Below is a small trained network, with its code and all its weights. Each question gives an input and a class and asks what happens when units are switched off, that is, made to give their printed mean instead of their output.

import numpy as np


def w(rows, s, z=0):
    codes = np.array(rows[::2]) - 128.0
    scale = np.full(codes.shape[1], s)
    scale[-1] = z or s
    return codes * scale


def f(y):
    return np.maximum(y, 0)


def log_softmax(a):
    a = a - a.max(-1, keepdims=True)
    return a - np.log(np.exp(a).sum(-1, keepdims=True))


def net(x, mask):
    res = np.array(x, float).reshape(1, 6) / 4 @ E
    y = f(res @ A[0][:, :-1].T + A[0][:, -1])
    res = res + np.where(mask, y, B[0][:, -1]) @ B[0][:, :-1]
    return log_softmax(res[-1] @ U[:, :-1].T + U[:, -1])


A, B = {}, {}
E = w([
[126,129,129],'x0',
[2,37,73],'x1',
[240,28,98],'x2',
[114,97,240],'x3',
[128,128,125],'x4',
[129,126,130],'x5',
],0.0084)
A[0] = w([
[93,198,119,101],'n0',
[122,106,180,215],'n1',
[155,77,117,74],'n2',
[81,194,169,42],'n3',
[171,115,71,142],'n4',
[132,163,59,38],'n5',
[180,157,143,80],'n6',
[139,181,140,130],'n7',
[161,196,145,66],'n8',
[131,178,74,115],'n9',
[152,177,67,97],'n10',
[115,138,51,180],'n11',
[103,169,138,47],'n12',
[187,99,93,83],'n13',
[182,164,155,50],'n14',
[140,131,150,69],'n15',
[194,89,147,88],'n16',
[183,187,154,58],'n17',
[55,82,124,121],'n18',
[98,116,248,70],'n19',
[152,151,135,255],'n20',
],0.016,0.0098)
B[0] = w([
[42,46,219,195],'n0',
[173,195,151,228],'n1',
[37,111,147,165],'n2',
[76,62,144,190],'n3',
[99,157,181,212],'n4',
[203,35,159,158],'n5',
[100,97,61,179],'n6',
[106,173,80,183],'n7',
[132,87,39,181],'n8',
[196,105,188,181],'n9',
[221,80,191,180],'n10',
[203,161,150,234],'n11',
[30,55,122,148],'n12',
[30,79,152,193],'n13',
[125,92,77,177],'n14',
[140,105,124,134],'n15',
[53,118,158,195],'n16',
[134,61,58,193],'n17',
[164,154,14,231],'n18',
[255,66,140,213],'n19',
[78,241,97,255],'n20',
],0.0079,0.0097)
U = w([
[127,153,139,239],'0',
[130,71,4,10],'1',
[41,53,208,59],'2',
[148,174,150,201],'3',
[248,73,204,43],'4',
[130,176,143,179],'5',
],0.011,0.013)

Each question gives the input, the list of numbers given to net, and the class t.
The units are the neurons (one row each of A and B). Each row of codes is followed by its name. A weight is (code - 128) times the scale printed after its matrix; where a second scale follows, it is the last column's (A, B and U).
mask holds one flag per neuron, in row order. A switched-off neuron (its flag False) gives its mean, the last column of its row in B, instead of its output. The means were averaged over made-up inputs and are rounded, as every weight is.
A unit's drop is (log p(t) with every unit on - log p(t) with that unit switched off) / (log p(t) with every unit on - log p(t) with every unit switched off).
The circuit of an input: a set's keep is (log p(t) with only the set's units on - log p(t) with every unit switched off) / (log p(t) with every unit on - log p(t) with every unit switched off). Starting from the 12 units with the biggest drops (on a tie, the unit counted first), units are removed one at a time, each time the one whose removal leaves the highest keep (on an exact tie, the one counted first), for as long as the keep stays at least 0.8.
units of the circuit, in order: the units of the circuit, biggest drop first
unit that matters most: the unit with the biggest drop
top k neurons: the k neurons with the biggest drops, biggest first
drop of u: that unit's drop, to one decimal
input [8,-8,1,-2,4,-2], class 1: top 2 neurons : [n17; n8]
input [4,1,-6,2,-2,-5], class 2: units of the circuit, in order : [n0]
input [-6,-3,-3,-7,3,-5], class 4: units of the circuit, in order : [n10; n9]
input [-7,6,-5,4,1,-4], class 3: top 2 neurons : [n18; n17]
input [-5,6,6,-4,7,-7], class 0: top 2 neurons : [n4; n11]
input [-1,4,4,-7,2,-4], class 4: units of the circuit, in order : [n11; n5; n10]
input [0,-5,8,-3,0,4], class 2: units of the circuit, in order : [n13; n16]
input [7,1,-8,3,5,-2], class 2: top 3 neurons : [n0; n3; n12]
input [-4,0,6,-1,-3,1], class 2: top 2 neurons : [n13; n18]
input [3,4,6,1,-5,-5], class 2: top 2 neurons : [n2; n13]
input [-1,2,-6,-1,-3,2], class 2: top 3 neurons : [n0; n3; n12]
input [-5,6,8,0,2,-2], class 2: units of the circuit, in order : [n2; n13]
input [-3,6,-6,7,5,-1], class 4: top 2 neurons : [n19; n20]
input [-6,-8,8,-4,-7,2], class 1: unit that matters most : n17
input [-4,-5,5,-8,2,7], class 4: top 2 neurons : [n10; n5]
input [-7,-6,8,-5,7,5], class 2: units of the circuit, in order : [n13; n16]
input [0,3,0,5,-3,-4], class 4: top 3 neurons : [n19; n20; n7]
input [5,8,7,6,1,-1], class 1: top 2 neurons : [n18; n0]
input [7,6,6,8,1,-5], class 4: top 3 neurons : [n19; n20; n1]
input [-3,-8,1,-1,0,2], class 1: units of the circuit, in order : [n17; n8]
input [3,-3,1,-8,6,0], class 4: unit that matters most : n10
input [4,8,0,7,4,8], class 1: drop of n16 : 0.0
input [-2,-8,2,2,3,-3], class 1: drop of n8 : 0.1
input [-4,-3,4,5,3,7], class 5: drop of n20 : 0.2
